Below is a small trained network, with its code and all its weights. Each question gives an input and a target symbol and asks what happens when units are switched off, that is, made to give their printed mean instead of their output.

import numpy as np


def w(rows, s, z=0):
    codes = np.array(rows[::2]) - 128.0
    scale = np.full(codes.shape[1], s)
    scale[-1] = z or s
    return codes * scale


def norm(h):
    return h / np.sqrt((h * h).mean(-1, keepdims=True) + 1e-5)


def f(y):
    return np.maximum(y, 0)


def softmax(a):
    e = np.exp(a - a.max(-1, keepdims=True))
    return e / e.sum(-1, keepdims=True)


def log_softmax(a):
    a = a - a.max(-1, keepdims=True)
    return a - np.log(np.exp(a).sum(-1, keepdims=True))


def net(x, mask):
    ids = ['ΔΘΦΩαβεητψ'.index(c) for c in x.split()]
    T = len(ids)
    res = E[ids] + P[:T]
    u = 0
    for l in range(3):
        q, k, v = (norm(res) @ M[l].T for M in (Q, K, V))
        z = softmax(np.where(np.tri(T) > 0, q @ k.T / 2**0.5, -1e9)) @ v
        res = res + np.where(mask[u], z, O[l][:, -1]) @ O[l][:, :-1]
        u += 1
        y = f(norm(res) @ A[l][:, :-1].T + A[l][:, -1])
        res = res + np.where(mask[u : u + 8], y, B[l][:, -1]) @ B[l][:, :-1]
        u += 8
    return log_softmax(norm(res)[-1] @ U[:, :-1].T + U[:, -1])


Q, K, V, O, A, B = {}, {}, {}, {}, {}, {}
E = w([
[170,154,185,114,99,124,175,110,152],'Δ',
[81,73,146,191,104,70,118,84,197],'Θ',
[146,135,185,117,103,144,194,117,147],'Φ',
[46,224,43,46,152,115,245,50,159],'Ω',
[174,155,183,107,96,121,176,101,152],'α',
[161,138,175,112,97,140,178,104,153],'β',
[170,162,166,107,94,117,170,98,139],'ε',
[162,71,89,208,147,66,101,71,129],'η',
[86,212,110,136,54,124,113,151,2],'τ',
[190,63,129,101,133,101,91,211,138],'ψ',
],0.0058)
P = w([
[131,237,33,190,156,104,5,202,122],'0',
[244,131,108,150,113,212,32,109,72],'1',
[230,103,126,139,119,209,45,98,98],'2',
[198,87,97,127,113,177,77,90,92],'3',
[170,85,96,115,117,166,108,76,87],'4',
[164,76,110,111,123,155,117,81,97],'5',
[149,71,114,108,121,145,133,64,92],'6',
[132,57,115,111,121,137,143,74,93],'7',
[110,52,118,115,125,134,153,61,80],'8',
[105,54,120,114,117,121,158,52,80],'9',
[94,51,132,116,117,117,165,52,80],'10',
[90,50,135,118,112,110,171,48,78],'11',
[94,46,145,118,115,108,169,49,82],'12',
[100,53,147,117,121,117,169,49,91],'13',
],0.0024)
Q[0] = w([
[35,85,60,218,235,43,2,186,185],'0.h1',
[222,94,234,108,103,111,138,172,144],'0.h1',
],0.0041)
K[0] = w([
[142,3,175,23,84,104,172,107,91],'0.h1',
[165,141,128,138,179,116,80,223,158],'0.h1',
],0.0059)
V[0] = w([
[61,171,161,187,118,120,104,252,8],'0.h1',
[214,13,188,21,170,71,70,241,82],'0.h1',
],0.0025)
O[0] = w([
[129,147,142,219,252,153,71,102,156,99],'0.h1',
[50,237,88,219,95,170,160,90,64,248],'0.h1',
],0.0038,0.0016)
A[0] = w([
[180,124,196,186,126,150,127,133,164,233],'0.n1',
[150,119,24,78,169,141,113,147,141,171],'0.n2',
[126,160,166,25,134,86,159,106,121,194],'0.n3',
[116,107,117,249,62,117,151,94,37,20],'0.n4',
[109,235,152,130,142,166,186,57,195,125],'0.n5',
[166,75,111,73,94,52,89,179,117,65],'0.n6',
[121,125,106,142,206,82,39,154,3,216],'0.n7',
[114,147,171,143,104,205,233,143,118,251],'0.n8',
],0.0038,0.0015)
B[0] = w([
[24,117,74,66,149,83,143,97,118,215],'0.n1',
[145,170,112,157,108,167,54,77,54,157],'0.n2',
[126,124,130,158,161,216,65,97,205,212],'0.n3',
[63,143,239,147,242,70,84,45,198,254],'0.n4',
[133,50,125,203,95,121,82,245,4,193],'0.n5',
[94,124,121,165,130,236,169,116,124,185],'0.n6',
[81,162,97,84,120,233,210,50,171,221],'0.n7',
[226,174,114,137,99,107,5,101,147,223],'0.n8',
],0.0035,0.0038)
Q[1] = w([
[255,135,200,8,74,194,50,164,190],'1.h1',
[42,151,125,239,149,17,218,105,134],'1.h1',
],0.0043)
K[1] = w([
[210,207,55,164,154,19,18,227,205],'1.h1',
[73,25,142,184,58,194,255,43,63],'1.h1',
],0.0033)
V[1] = w([
[202,180,7,108,161,128,40,41,92],'1.h1',
[112,188,118,72,123,206,201,252,84],'1.h1',
],0.0021)
O[1] = w([
[188,39,172,136,82,31,251,158,93,253],'1.h1',
[41,210,137,92,91,192,118,7,122,28],'1.h1',
],0.003,0.0022)
A[1] = w([
[92,185,62,177,107,28,88,120,100,114],'1.n1',
[128,87,206,115,122,41,122,150,134,100],'1.n2',
[97,66,132,122,211,31,158,188,45,57],'1.n3',
[113,83,101,2,111,95,201,113,123,67],'1.n4',
[115,147,4,133,137,144,119,249,50,156],'1.n5',
[86,140,174,129,250,107,74,78,190,4],'1.n6',
[156,85,93,79,111,96,159,169,102,182],'1.n7',
[107,166,62,121,52,169,115,219,7,54],'1.n8',
],0.0043,0.0025)
B[1] = w([
[168,112,91,105,133,217,107,193,106,210],'1.n1',
[122,158,63,128,128,185,153,125,107,252],'1.n2',
[204,29,61,172,151,166,201,68,118,162],'1.n3',
[103,154,192,186,140,170,103,169,115,210],'1.n4',
[214,132,75,90,98,170,94,25,96,170],'1.n5',
[90,197,194,94,164,12,78,89,160,241],'1.n6',
[117,165,148,149,179,65,121,115,148,202],'1.n7',
[136,197,2,139,48,134,34,52,121,167],'1.n8',
],0.0053,0.0022)
Q[2] = w([
[3,182,22,194,180,63,202,108,118],'2.h1',
[246,189,175,97,91,232,171,198,138],'2.h1',
],0.0049)
K[2] = w([
[24,69,182,113,72,129,215,2,69],'2.h1',
[247,104,43,174,184,110,112,177,203],'2.h1',
],0.0057)
V[2] = w([
[82,74,170,143,106,236,139,46,181],'2.h1',
[189,47,93,127,254,121,133,88,141],'2.h1',
],0.0035)
O[2] = w([
[203,139,149,12,172,105,97,236,104,255],'2.h1',
[41,252,86,91,146,168,163,167,22,196],'2.h1',
],0.004,0.0023)
A[2] = w([
[77,51,142,58,130,85,166,79,198,116],'2.n1',
[52,141,142,59,226,137,122,110,122,150],'2.n2',
[134,187,140,105,172,228,210,123,51,32],'2.n3',
[64,162,113,250,123,131,133,46,113,130],'2.n4',
[146,144,254,129,83,145,185,144,149,4],'2.n5',
[131,148,95,46,113,242,119,114,113,83],'2.n6',
[101,86,127,241,67,156,74,184,73,24],'2.n7',
[190,143,124,140,21,199,176,126,88,86],'2.n8',
],0.0042,0.0022)
B[2] = w([
[137,193,108,152,59,152,128,146,52,207],'2.n1',
[82,116,181,133,168,56,161,85,186,253],'2.n2',
[134,36,177,106,42,89,136,138,156,223],'2.n3',
[179,149,149,51,127,167,150,170,154,203],'2.n4',
[66,136,3,156,204,101,105,186,168,155],'2.n5',
[54,109,82,185,107,245,132,121,62,235],'2.n6',
[88,138,243,237,181,115,183,208,116,159],'2.n7',
[79,187,66,135,166,27,66,155,117,197],'2.n8',
],0.0044,0.0038)
U = w([
[106,208,54,126,89,186,39,52,35,221],'Δ',
[31,47,213,104,76,201,215,102,80,3],'Θ',
[80,191,218,100,199,63,71,32,161,94],'Φ',
[62,109,37,203,162,101,116,177,220,88],'Ω',
[216,64,130,200,55,101,56,57,213,218],'α',
[194,92,174,38,170,195,51,185,159,180],'β',
[164,198,146,169,93,199,242,98,210,22],'ε',
[196,135,121,66,25,45,157,184,85,79],'η',
[200,59,73,134,213,99,221,52,50,115],'τ',
[173,149,212,254,145,139,117,190,36,77],'ψ',
],0.0063,0.0011)

Each question gives the input, a string of symbols that net reads in full, and the target symbol t.
The units are the heads (2 rows each of Q, K, V and O) and the neurons (one row each of A and B). Each row of codes is followed by its name. A weight is (code - 128) times the scale printed after its matrix; where a second scale follows, it is the last column's (O, A, B and U).
mask holds one flag per unit, layer by layer, with each layer's heads first. A switched-off unit (its flag False) gives its mean, the last column of its rows in O or B, instead of its output. The means were averaged over made-up inputs and are rounded, as every weight is.
A unit's drop is (log p(t) with every unit on - log p(t) with that unit switched off) / (log p(t) with every unit on - log p(t) with every unit switched off).
The circuit of an input: a set's keep is (log p(t) with only the set's units on - log p(t) with every unit switched off) / (log p(t) with every unit on - log p(t) with every unit switched off). Starting from the 12 units with the biggest drops (on a tie, the unit counted first), units are removed one at a time, each time the one whose removal leaves the highest keep (on an exact tie, the one counted first), for as long as the keep stays at least 0.8.
units of the circuit, in order: the units of the circuit, biggest drop first
unit that matters most: the unit with the biggest drop
k most important neurons: the k neurons with the biggest drops, biggest first
k most important neurons of layer l: the k neurons of layer l with the biggest drops, biggest first
input ψ Θ ψ ψ τ η ψ α τ Φ β α Δ, target ψ: units of the circuit, in order : 0.n5, 0.h1
input Φ Δ α, target Φ: units of the circuit, in order : 0.h1, 0.n1, 1.n6
input Φ ψ ε, target Φ: 3 most important neurons : 0.n8, 0.n1, 0.n7
input ψ ε ψ β ψ β ε, target ψ: units of the circuit, in order : 0.n5, 0.h1, 2.n7
input β τ α β τ ψ β Ω Θ α ψ ψ Ω, target Θ: units of the circuit, in order : 0.h1, 1.n4, 2.n3, 0.n5
input τ α ε ψ α, target τ: 4 most important neurons : 0.n4, 1.n3, 0.n1, 0.n5
input ψ ε ψ ψ β η, target Φ: 3 most important neurons : 0.n4, 1.n6, 0.n7
input Θ ψ β α β Θ Φ α α α ψ Φ η, target Φ: units of the circuit, in order : 0.n4, 1.n6
input α ψ β β Θ ψ β ε ψ α Θ Φ, target α: most important neuron : 0.n8
input β η β τ ε α ψ ε β β ε ε, target β: 2 most important neurons of layer 0 : 0.n4, 0.n6
input ψ ψ ψ Ω α α Φ Θ β ψ β Ω, target Θ: 3 most important neurons of layer 2 : 2.n3, 2.n6, 2.n8
input β η Θ Δ, target β: 3 most important neurons : 0.n4, 0.n6, 0.n8
input Ω η β τ Δ β Δ β Θ τ Θ, target α: units of the circuit, in order : 2.h1, 0.n7
input ψ β Δ τ ψ Δ, target ψ: units of the circuit, in order : 0.n5
input ψ β Θ α ψ Ω ψ, target Φ: units of the circuit, in order : 0.h1, 0.n4, 1.n6
input β Θ Δ ψ β ψ Θ τ Ω, target Δ: units of the circuit, in order : 0.n4, 0.n5, 1.n8
input Ω α β α Θ Θ Ω τ Δ, target Ω: 4 most important neurons : 2.n5, 0.n4, 1.n4, 0.n7
input Θ α ε τ β, target Θ: 3 most important neurons : 0.n4, 1.n6, 2.n6
input Δ Θ Ω Δ Θ Θ β τ τ ψ Δ, target Δ: 2 most important neurons : 0.n8, 0.n4
input Φ ψ α α β Θ ψ ψ Φ, target Φ: 3 most important neurons : 0.n8, 1.n6, 0.n3
input Θ β β β τ α Θ η ε ε ψ β Δ, target Θ: most important neuron : 0.n4
input Ω β ε α β Ω ψ α ε ε, target Ω: 3 most important neurons : 2.n5, 1.n4, 0.n4
input ε Δ ψ Ω ψ β ε α, target ε: 3 most important neurons : 0.n4, 0.n7, 2.n4
input β ψ τ ψ η ψ α τ, target Θ: 2 most important neurons : 0.n4, 0.n7
input Ω ψ α ε β Δ β, target Ω: 4 most important neurons : 2.n5, 1.n4, 0.n4, 1.n5
input ψ Θ τ ψ ψ Θ, target Φ: 2 most important neurons of layer 0 : 0.n4, 0.n8
input η η Φ Ω ψ ψ β ε ψ Φ β, target η: unit that matters most : 1.h1
